Here is a tiny trained network, its code and every weight. The questions are about switching its units off for an input and a class, where a switched-off unit gives its printed mean instead of its output.

import numpy as np


def w(rows, s, z=0):
    codes = np.array(rows[::2]) - 128.0
    scale = np.full(codes.shape[1], s)
    scale[-1] = z or s
    return codes * scale


def f(y):
    return y / 2 * (1 + np.tanh(0.7978845608 * (y + 0.044715 * y**3)))


def log_softmax(a):
    a = a - a.max(-1, keepdims=True)
    return a - np.log(np.exp(a).sum(-1, keepdims=True))


def net(x, mask):
    res = np.array(x, float).reshape(1, 8) / 4 @ E
    y = f(res @ A[0][:, :-1].T + A[0][:, -1])
    res = res + np.where(mask, y, B[0][:, -1]) @ B[0][:, :-1]
    return log_softmax(res[-1] @ U[:, :-1].T + U[:, -1])


A, B = {}, {}
E = w([
[172,51,60,159],'x0',
[162,227,186,214],'x1',
[116,57,224,105],'x2',
[199,118,75,161],'x3',
[22,115,70,140],'x4',
[65,79,158,255],'x5',
[171,123,194,131],'x6',
[61,194,123,91],'x7',
],0.0078)
A[0] = w([
[204,167,201,159,66],'neuron 1',
[243,83,70,129,67],'neuron 2',
[231,101,130,85,40],'neuron 3',
[157,213,66,105,23],'neuron 4',
[118,111,150,137,28],'neuron 5',
[97,202,37,105,98],'neuron 6',
[62,139,23,207,147],'neuron 7',
[249,16,162,123,193],'neuron 8',
[172,188,202,195,51],'neuron 9',
[75,117,170,102,158],'neuron 10',
[152,199,232,173,62],'neuron 11',
[114,137,92,153,152],'neuron 12',
[90,131,117,150,124],'neuron 13',
[122,104,1,249,114],'neuron 14',
[124,48,129,124,36],'neuron 15',
[152,92,114,239,104],'neuron 16',
[83,228,27,75,78],'neuron 17',
[133,166,187,102,94],'neuron 18',
[82,73,83,185,159],'neuron 19',
[234,68,111,66,46],'neuron 20',
[137,189,115,177,86],'neuron 21',
[100,159,230,27,254],'neuron 22',
[209,97,182,106,112],'neuron 23',
[241,118,105,95,70],'neuron 24',
[139,141,130,58,81],'neuron 25',
],0.0083,0.0062)
B[0] = w([
[95,196,158,141,170],'neuron 1',
[173,66,168,57,171],'neuron 2',
[149,174,156,71,159],'neuron 3',
[200,194,97,148,145],'neuron 4',
[143,140,124,124,117],'neuron 5',
[191,86,11,144,163],'neuron 6',
[186,57,136,145,179],'neuron 7',
[71,114,197,74,238],'neuron 8',
[112,230,181,233,165],'neuron 9',
[100,89,121,119,163],'neuron 10',
[68,181,133,184,173],'neuron 11',
[135,84,116,135,140],'neuron 12',
[135,96,120,137,134],'neuron 13',
[197,38,166,111,189],'neuron 14',
[158,142,139,138,141],'neuron 15',
[125,89,190,155,172],'neuron 16',
[173,96,14,137,178],'neuron 17',
[114,135,99,154,149],'neuron 18',
[134,81,161,137,175],'neuron 19',
[160,168,153,77,173],'neuron 20',
[169,136,112,166,140],'neuron 21',
[2,108,43,147,250],'neuron 22',
[93,194,165,101,175],'neuron 23',
[176,163,156,73,166],'neuron 24',
[120,188,106,150,146],'neuron 25',
],0.0069,0.011)
U = w([
[67,158,81,126,176],'0',
[112,55,107,139,255],'1',
[53,95,123,122,88],'2',
[255,136,4,130,55],'3',
[216,55,164,210,70],'4',
[130,229,171,246,104],'5',
[126,64,167,136,157],'6',
[204,167,197,14,89],'7',
],0.0086)

Each question gives the input, the list of numbers given to net, and the class t.
The units are the neurons (one row each of A and B). Each row of codes is followed by its name. A weight is (code - 128) times the scale printed after its matrix; where a second scale follows, it is the last column's (A, B and U).
mask holds one flag per neuron, in row order. A switched-off neuron (its flag False) gives its mean, the last column of its row in B, instead of its output. The means were averaged over made-up inputs and are rounded, as every weight is.
A unit's drop is (log p(t) with every unit on - log p(t) with that unit switched off) / (log p(t) with every unit on - log p(t) with every unit switched off).
The circuit of an input: a set's keep is (log p(t) with only the set's units on - log p(t) with every unit switched off) / (log p(t) with every unit on - log p(t) with every unit switched off). Starting from the 12 units with the biggest drops (on a tie, the unit counted first), units are removed one at a time, each time the one whose removal leaves the highest keep (on an exact tie, the one counted first), for as long as the keep stays at least 0.8.
circuit, biggest first: the units of the circuit, biggest drop first
unit that matters most: the unit with the biggest drop
k most important neurons: the k neurons with the biggest drops, biggest first
drop of u: that unit's drop, to one decimal
input [2,-2,-1,-5,-5,-7,-6,7], class 3: circuit, biggest first -> (neuron 17; neuron 6)
input [2,7,3,7,6,1,0,2], class 4: circuit, biggest first -> (neuron 22; neuron 14; neuron 7)
input [-3,2,7,2,1,8,-4,-2], class 4: circuit, biggest first -> (neuron 22; neuron 8)
input [1,-7,7,-7,-1,-4,6,4], class 2: circuit, biggest first -> (neuron 22)
input [-8,-4,-2,-4,-5,-5,-1,-4], class 0: circuit, biggest first -> (neuron 22; neuron 14)
input [8,5,8,2,-4,4,1,-3], class 7: circuit, biggest first -> (neuron 8; neuron 22; neuron 23)
input [0,1,7,0,8,8,-7,5], class 4: circuit, biggest first -> (neuron 7; neuron 22; neuron 14)
input [6,4,-8,1,-5,0,-4,-6], class 7: 2 most important neurons -> (neuron 24; neuron 2)
input [7,7,4,3,-8,0,-5,3], class 5: 3 most important neurons -> (neuron 9; neuron 1; neuron 11)
input [-6,0,7,-8,1,3,8,-5], class 2: 2 most important neurons -> (neuron 22; neuron 10)
input [-8,-1,1,-8,3,-6,-2,-2], class 0: drop of neuron 14 -> 0.1
input [1,-8,1,2,3,-8,7,5], class 3: drop of neuron 6 -> 0.2
input [7,3,4,4,3,-1,0,1], class 4: drop of neuron 8 -> -0.1
input [-5,6,-6,6,-3,-6,0,7], class 3: unit that matters most -> neuron 17
